Here is a tiny trained network, its code and every weight. The questions are about switching its units off for an input and a class, where a switched-off unit gives its printed mean instead of its output.

import numpy as np


def w(rows, s, z=0):
    codes = np.array(rows[::2]) - 128.0
    scale = np.full(codes.shape[1], s)
    scale[-1] = z or s
    return codes * scale


def norm(h):
    return h / np.sqrt((h * h).mean(-1, keepdims=True) + 1e-5)


def f(y):
    return y / 2 * (1 + np.tanh(0.7978845608 * (y + 0.044715 * y**3)))


def log_softmax(a):
    a = a - a.max(-1, keepdims=True)
    return a - np.log(np.exp(a).sum(-1, keepdims=True))


def net(x, mask):
    res = np.array(x, float).reshape(1, 8) / 4 @ E
    u = 0
    for l in range(3):
        y = f(norm(res) @ A[l][:, :-1].T + A[l][:, -1])
        res = res + np.where(mask[u : u + 10], y, B[l][:, -1]) @ B[l][:, :-1]
        u += 10
    return log_softmax(norm(res)[-1] @ U[:, :-1].T + U[:, -1])


A, B = {}, {}
E = w([
[84,93,154,51,222,99,73,140,72,155],'x0',
[48,224,47,204,150,103,3,144,184,152],'x1',
[24,175,70,128,129,77,247,210,28,35],'x2',
[59,134,93,132,194,155,246,27,194,196],'x3',
[134,127,129,123,127,129,127,128,129,129],'x4',
[73,46,87,169,119,225,75,56,69,72],'x5',
[42,68,168,126,69,162,131,225,164,187],'x6',
[129,133,127,129,127,131,128,132,123,124],'x7',
],0.0045)
A[0] = w([
[194,102,127,106,105,169,61,95,152,201,189],'L0N0',
[217,176,56,96,178,107,128,60,82,78,87],'L0N1',
[172,168,99,193,23,171,185,121,211,63,16],'L0N2',
[167,163,160,96,161,18,151,171,154,179,18],'L0N3',
[74,36,117,170,137,166,76,64,51,109,58],'L0N4',
[60,184,124,106,118,129,175,138,65,105,88],'L0N5',
[82,158,74,83,87,121,153,154,55,89,90],'L0N6',
[88,70,132,38,253,75,83,130,108,124,5],'L0N7',
[90,185,92,184,179,142,93,148,162,128,7],'L0N8',
[74,86,166,43,230,80,71,131,86,141,31],'L0N9',
],0.0058,0.0028)
B[0] = w([
[105,109,134,196,200,84,168,183,90,99,253],'L0N0',
[39,171,250,153,98,161,124,107,153,90,190],'L0N1',
[151,189,100,133,127,160,129,134,3,229,185],'L0N2',
[163,163,97,110,132,206,167,157,182,65,164],'L0N3',
[181,193,88,102,131,157,176,186,206,94,196],'L0N4',
[160,62,127,197,183,126,131,139,158,167,182],'L0N5',
[155,87,150,188,190,93,124,149,149,142,189],'L0N6',
[176,186,108,183,67,157,170,113,89,174,160],'L0N7',
[122,100,123,44,110,72,79,91,117,139,154],'L0N8',
[159,194,106,199,48,191,153,136,75,177,168],'L0N9',
],0.0078,0.004)
A[1] = w([
[58,62,140,99,61,182,141,221,150,198,118],'L1N0',
[118,130,89,116,133,78,79,137,160,137,79],'L1N1',
[169,46,215,3,95,127,189,98,77,134,54],'L1N2',
[229,87,191,138,161,203,35,90,200,195,79],'L1N3',
[71,139,68,98,135,114,196,30,184,179,59],'L1N4',
[115,192,112,129,158,181,112,125,18,218,73],'L1N5',
[225,89,174,153,71,143,74,47,209,196,61],'L1N6',
[97,110,91,137,141,57,188,145,95,51,3],'L1N7',
[97,51,48,165,105,208,104,67,92,62,110],'L1N8',
[210,106,174,193,143,165,223,181,126,95,132],'L1N9',
],0.0057,0.0035)
B[1] = w([
[125,239,197,161,111,120,158,20,135,48,185],'L1N0',
[148,101,92,110,139,126,128,77,116,91,126],'L1N1',
[110,118,3,106,120,114,133,37,118,92,153],'L1N2',
[30,155,85,156,175,75,236,194,67,121,162],'L1N3',
[142,78,183,41,142,167,57,163,47,164,166],'L1N4',
[176,104,133,153,52,129,143,106,138,163,164],'L1N5',
[89,158,113,119,134,89,188,189,38,123,132],'L1N6',
[94,148,138,149,179,129,145,147,111,167,127],'L1N7',
[175,219,134,58,147,132,185,214,169,134,155],'L1N8',
[102,104,69,127,142,125,74,75,155,145,253],'L1N9',
],0.0074,0.0059)
A[2] = w([
[148,168,94,81,142,228,172,199,250,82,72],'L2N0',
[172,134,125,145,58,75,18,179,126,52,153],'L2N1',
[59,211,81,98,118,48,1,157,201,201,101],'L2N2',
[26,173,69,152,120,134,39,146,155,170,4],'L2N3',
[32,107,189,129,29,122,148,150,191,128,84],'L2N4',
[37,174,168,47,170,198,162,72,112,225,177],'L2N5',
[46,124,184,184,113,89,160,99,172,67,162],'L2N6',
[129,152,113,134,162,191,180,140,31,123,91],'L2N7',
[225,165,167,36,136,12,183,146,207,181,53],'L2N8',
[103,82,145,102,212,137,163,166,113,170,126],'L2N9',
],0.0055,0.0029)
B[2] = w([
[203,189,112,52,209,100,87,133,211,168,182],'L2N0',
[87,39,199,56,87,121,98,124,175,233,222],'L2N1',
[167,56,72,92,129,214,242,36,113,74,214],'L2N2',
[162,113,95,89,150,120,247,68,43,85,163],'L2N3',
[127,202,152,162,157,149,100,76,77,49,129],'L2N4',
[174,76,178,134,36,83,2,193,130,83,254],'L2N5',
[135,123,146,158,202,146,70,66,147,148,213],'L2N6',
[107,162,135,116,95,118,116,186,147,162,178],'L2N7',
[91,179,76,112,164,225,106,203,135,71,131],'L2N8',
[117,82,103,177,112,134,55,182,151,132,174],'L2N9',
],0.0061,0.004)
U = w([
[168,207,101,176,46,163,183,161,48,203,116],'0',
[63,97,108,221,254,60,174,206,114,124,109],'1',
[163,114,116,146,138,138,98,89,181,151,246],'2',
[165,204,95,58,166,173,140,194,214,79,101],'3',
[126,82,46,68,119,121,173,8,102,90,96],'4',
[84,217,253,159,130,128,110,46,149,59,91],'5',
[137,41,185,74,88,98,41,189,142,166,99],'6',
],0.0091,0.012)

Each question gives the input, the list of numbers given to net, and the class t.
The units are the neurons (one row each of A and B). Each row of codes is followed by its name. A weight is (code - 128) times the scale printed after its matrix; where a second scale follows, it is the last column's (A, B and U).
mask holds one flag per neuron, layer by layer. A switched-off neuron (its flag False) gives its mean, the last column of its row in B, instead of its output. The means were averaged over made-up inputs and are rounded, as every weight is.
A unit's drop is (log p(t) with every unit on - log p(t) with that unit switched off) / (log p(t) with every unit on - log p(t) with every unit switched off).
The circuit of an input: a set's keep is (log p(t) with only the set's units on - log p(t) with every unit switched off) / (log p(t) with every unit on - log p(t) with every unit switched off). Starting from the 12 units with the biggest drops (on a tie, the unit counted first), units are removed one at a time, each time the one whose removal leaves the highest keep (on an exact tie, the one counted first), for as long as the keep stays at least 0.8.
circuit, biggest first: the units of the circuit, biggest drop first
most important unit: the unit with the biggest drop
top k neurons: the k neurons with the biggest drops, biggest first
k most important neurons of layer l: the k neurons of layer l with the biggest drops, biggest first
input [1,6,1,7,0,-6,0,-5], class 6: most important unit	L1N4
input [-5,7,5,2,-2,-8,6,3], class 3: circuit, biggest first	(L0N3; L2N0)
input [8,-5,4,7,-7,-6,-7,2], class 0: circuit, biggest first	(L0N7; L0N9)
input [0,-4,6,5,5,-5,8,-5], class 5: top 2 neurons	(L1N0; L0N0)
input [-6,4,6,-7,2,-2,-6,-1], class 6: circuit, biggest first	(L2N1; L1N0)
input [8,-8,-1,8,-1,7,2,-3], class 0: circuit, biggest first	(L0N9; L0N7)
input [-5,-4,-4,-2,-4,-3,-4,-1], class 0: top 3 neurons	(L0N2; L1N0; L2N6)
input [1,-3,4,7,-7,-8,-3,-8], class 3: circuit, biggest first	(L0N3; L2N8)
input [0,7,-2,-6,-3,7,5,-8], class 3: top 2 neurons	(L0N4; L1N8)
input [0,1,-4,8,-4,-4,0,-6], class 6: circuit, biggest first	(L1N4; L2N5)
input [0,-7,-6,8,2,-5,4,-8], class 6: top 2 neurons	(L2N5; L1N4)
input [-3,-4,-3,-5,-5,6,-1,8], class 3: circuit, biggest first	(L1N8; L2N0)
input [8,-6,4,1,-3,8,-8,-2], class 0: circuit, biggest first	(L0N7; L0N9)
input [8,7,5,2,-2,-6,5,-6], class 0: circuit, biggest first	(L0N9; L0N7)
input [6,-3,3,0,6,-5,5,0], class 0: top 4 neurons	(L0N9; L0N7; L0N4; L0N1)
input [-4,-6,5,-6,-7,1,-8,7], class 5: top 2 neurons	(L0N1; L0N0)
input [-5,6,0,-3,5,4,-3,5], class 4: most important unit	L0N8
input [-4,4,6,-6,-5,6,7,-1], class 5: top 3 neurons	(L1N0; L0N0; L0N3)
input [-7,1,-8,7,1,-8,6,2], class 1: circuit, biggest first	(L1N3; L1N6)
input [3,0,-2,-5,-2,4,5,3], class 5: most important unit	L1N0
input [-3,3,-5,-5,4,-5,-6,-7], class 5: 3 most important neurons of layer 0	(L0N1; L0N5; L0N4)
input [-7,-5,-5,7,5,-1,-7,0], class 0: circuit, biggest first	(L0N2; L1N6)
input [-3,4,-1,0,-2,-5,2,4], class 3: top 2 neurons	(L0N3; L1N9)
input [-2,-6,6,-6,-4,-5,4,-6], class 1: top 2 neurons	(L0N6; L1N7)
input [-5,0,8,-1,4,5,-8,8], class 1: circuit, biggest first	(L0N6; L1N7)
input [-3,7,2,-8,-7,-1,-4,-7], class 6: top 3 neurons	(L2N1; L1N9; L1N3)
input [4,-6,4,4,2,-3,7,-7], class 5: circuit, biggest first	(L1N0)
input [4,-6,3,-7,-6,-7,-2,-5], class 3: top 4 neurons	(L0N3; L2N8; L2N5; L1N4)
input [3,4,-6,5,0,-5,-7,7], class 5: circuit, biggest first	(L0N1; L1N9)
